Below is a small trained network, with its code and all its weights. Each question gives an input and a class and asks what happens when units are switched off, that is, made to give their printed mean instead of their output.

import numpy as np


def w(rows, s, z=0):
    codes = np.array(rows[::2]) - 128.0
    scale = np.full(codes.shape[1], s)
    scale[-1] = z or s
    return codes * scale


def norm(h):
    return h / np.sqrt((h * h).mean(-1, keepdims=True) + 1e-5)


def f(y):
    return y / 2 * (1 + np.tanh(0.7978845608 * (y + 0.044715 * y**3)))


def log_softmax(a):
    a = a - a.max(-1, keepdims=True)
    return a - np.log(np.exp(a).sum(-1, keepdims=True))


def net(x, mask):
    res = np.array(x, float).reshape(1, 2) / 4 @ E
    u = 0
    for l in range(2):
        y = f(norm(res) @ A[l][:, :-1].T + A[l][:, -1])
        res = res + np.where(mask[u : u + 3], y, B[l][:, -1]) @ B[l][:, :-1]
        u += 3
    return log_softmax(norm(res)[-1] @ U[:, :-1].T + U[:, -1])


A, B = {}, {}
E = w([
[134,170,213,11,156,101,108,174,195,128],'x0',
[180,177,148,159,142,189,221,254,145,89],'x1',
],0.0076)
A[0] = w([
[159,184,151,120,146,102,192,196,35,132,249],'L0N1',
[81,59,79,184,44,112,202,93,123,144,32],'L0N2',
[74,118,179,88,57,52,199,1,118,49,15],'L0N3',
],0.0053,0.0016)
B[0] = w([
[136,177,121,138,92,106,82,39,159,168,254],'L0N1',
[151,91,189,68,148,143,121,143,214,98,244],'L0N2',
[119,251,89,173,92,143,95,169,111,123,197],'L0N3',
],0.013,0.0034)
A[1] = w([
[88,45,59,202,119,142,177,139,154,117,149],'L1N1',
[252,157,168,144,107,148,172,195,75,182,8],'L1N2',
[107,242,92,184,182,182,181,255,119,107,3],'L1N3',
],0.0066,0.0026)
B[1] = w([
[76,181,157,45,160,15,140,217,125,199,254],'L1N1',
[5,97,46,121,132,90,31,199,21,191,201],'L1N2',
[137,91,133,127,75,154,129,76,140,35,220],'L1N3',
],0.017,0.0021)
U = w([
[90,152,160,48,194,42,162,205,175,179,160],'0',
[72,182,4,215,77,119,37,103,102,152,138],'1',
[227,159,153,170,104,212,172,32,209,60,255],'2',
[167,59,72,140,172,152,191,94,85,126,32],'3',
[142,93,131,198,186,193,218,138,65,111,42],'4',
[153,83,119,184,156,173,186,120,87,141,32],'5',
[153,111,112,163,226,192,188,111,53,109,31],'6',
],0.013,0.0058)

Each question gives the input, the list of numbers given to net, and the class t.
The units are the neurons (one row each of A and B). Each row of codes is followed by its name. A weight is (code - 128) times the scale printed after its matrix; where a second scale follows, it is the last column's (A, B and U).
mask holds one flag per neuron, layer by layer. A switched-off neuron (its flag False) gives its mean, the last column of its row in B, instead of its output. The means were averaged over made-up inputs and are rounded, as every weight is.
A unit's drop is (log p(t) with every unit on - log p(t) with that unit switched off) / (log p(t) with every unit on - log p(t) with every unit switched off).
The circuit of an input: a set's keep is (log p(t) with only the set's units on - log p(t) with every unit switched off) / (log p(t) with every unit on - log p(t) with every unit switched off). Starting from all 6 units, units are removed one at a time, each time the one whose removal leaves the highest keep (on an exact tie, the one counted first), for as long as the keep stays at least 0.8.
units of the circuit, in order: the units of the circuit, biggest drop first
unit that matters most: the unit with the biggest drop
top k neurons: the k neurons with the biggest drops, biggest first
top k neurons in layer l: the k neurons of layer l with the biggest drops, biggest first
drop of u: that unit's drop, to one decimal
input [-2,2], class 2: top neuron : L0N1
input [-8,-5], class 0: units of the circuit, in order : L1N1, L0N1
input [5,6], class 1: units of the circuit, in order : L1N2, L0N2
input [0,3], class 2: top 2 neurons in layer 0 : L0N1, L0N3
input [-6,7], class 1: top 3 neurons : L1N2, L1N3, L0N1
input [3,-4], class 1: top 2 neurons : L0N2, L1N1
input [-5,-2], class 0: top 2 neurons : L0N1, L1N1
input [-8,7], class 0: top 2 neurons : L1N1, L0N3
input [3,-3], class 2: units of the circuit, in order : L1N2, L1N1
input [-2,-3], class 2: units of the circuit, in order : L1N1, L0N2
input [-1,2], class 2: top 2 neurons : L0N1, L1N2
input [2,3], class 2: top 4 neurons : L0N1, L1N1, L1N2, L0N3
input [-3,2], class 2: top 2 neurons : L0N2, L0N1
input [-5,-3], class 0: unit that matters most : L0N1
input [0,0], class 2: top 2 neurons : L1N2, L1N1
input [0,1], class 2: top 2 neurons : L1N2, L0N1
input [0,4], class 1: top 2 neurons : L0N2, L1N3
input [-8,-8], class 0: top 2 neurons : L1N1, L0N1
input [3,2], class 2: top 2 neurons in layer 1 : L1N1, L1N2
input [-1,4], class 1: unit that matters most : L0N2
input [-7,5], class 0: drop of L1N3 : 0.0
input [-6,-3], class 0: drop of L1N1 : 0.1
input [0,5], class 1: drop of L1N2 : 0.3
